Below are the code and all the weights of a small trained network. Each question names an input and a class and asks about switching units off, where a switched-off unit gives its printed mean instead of its output.

import numpy as np


def w(rows, s, z=0):
    codes = np.array(rows[::2]) - 128.0
    scale = np.full(codes.shape[1], s)
    scale[-1] = z or s
    return codes * scale


def f(y):
    return np.maximum(y, 0)


def log_softmax(a):
    a = a - a.max(-1, keepdims=True)
    return a - np.log(np.exp(a).sum(-1, keepdims=True))


def net(x, mask):
    res = np.array(x, float).reshape(1, 2) / 4 @ E
    y = f(res @ A[0][:, :-1].T + A[0][:, -1])
    res = res + np.where(mask, y, B[0][:, -1]) @ B[0][:, :-1]
    return log_softmax(res[-1] @ U[:, :-1].T + U[:, -1])


A, B = {}, {}
E = w([
[182,185,152,137,255,193,72],'x0',
[86,170,195,152,143,154,149],'x1',
],0.016)
A[0] = w([
[159,156,119,184,169,136,117,18],'N1',
[205,118,7,88,124,119,50,84],'N2',
[93,111,123,134,93,71,135,252],'N3',
[164,148,131,174,178,157,59,1],'N4',
[67,152,163,107,134,169,117,107],'N5',
[97,142,206,221,111,190,114,108],'N6',
],0.013,0.00096)
B[0] = w([
[199,123,200,104,111,77,134,193],'N1',
[115,221,74,81,147,169,53,247],'N2',
[172,78,89,85,87,186,175,229],'N3',
[229,59,171,193,55,77,220,233],'N4',
[127,137,79,143,190,246,80,171],'N5',
[139,201,69,129,158,139,66,199],'N6',
],0.011,0.015)
U = w([
[126,103,85,200,47,82,164,254],'0',
[44,227,5,191,156,183,3,2],'1',
],0.0052,0.0007)

Each question gives the input, the list of numbers given to net, and the class t.
The units are the neurons (one row each of A and B). Each row of codes is followed by its name. A weight is (code - 128) times the scale printed after its matrix; where a second scale follows, it is the last column's (A, B and U).
mask holds one flag per neuron, in row order. A switched-off neuron (its flag False) gives its mean, the last column of its row in B, instead of its output. The means were averaged over made-up inputs and are rounded, as every weight is.
A unit's drop is (log p(t) with every unit on - log p(t) with that unit switched off) / (log p(t) with every unit on - log p(t) with every unit switched off).
The circuit of an input: a set's keep is (log p(t) with only the set's units on - log p(t) with every unit switched off) / (log p(t) with every unit on - log p(t) with every unit switched off). Starting from all 6 units, units are removed one at a time, each time the one whose removal leaves the highest keep (on an exact tie, the one counted first), for as long as the keep stays at least 0.8.
circuit, biggest first: the units of the circuit, biggest drop first
unit that matters most: the unit with the biggest drop
top k neurons: the k neurons with the biggest drops, biggest first
drop when u is switched off: that unit's drop, to one decimal
input [-7,-8], class 1: top 2 neurons => [N2 N4]
input [3,3], class 0: unit that matters most => N2
input [-3,4], class 1: top 4 neurons => [N4 N1 N6 N5]
input [7,-7], class 0: top 4 neurons => [N4 N1 N6 N5]
input [5,5], class 0: top 2 neurons => [N4 N2]
input [3,2], class 0: top 3 neurons => [N2 N4 N1]
input [-4,-7], class 1: top 2 neurons => [N2 N4]
input [4,-3], class 0: top 2 neurons => [N4 N6]
input [-1,-2], class 1: top 2 neurons => [N4 N1]
input [8,7], class 0: top 3 neurons => [N4 N1 N2]
input [4,3], class 0: drop when N1 is switched off => 0.1
input [0,-7], class 1: drop when N6 is switched off => 0.0
input [-2,-7], class 1: drop when N2 is switched off => 0.2
input [-6,-8], class 1: circuit, biggest first => [N2]
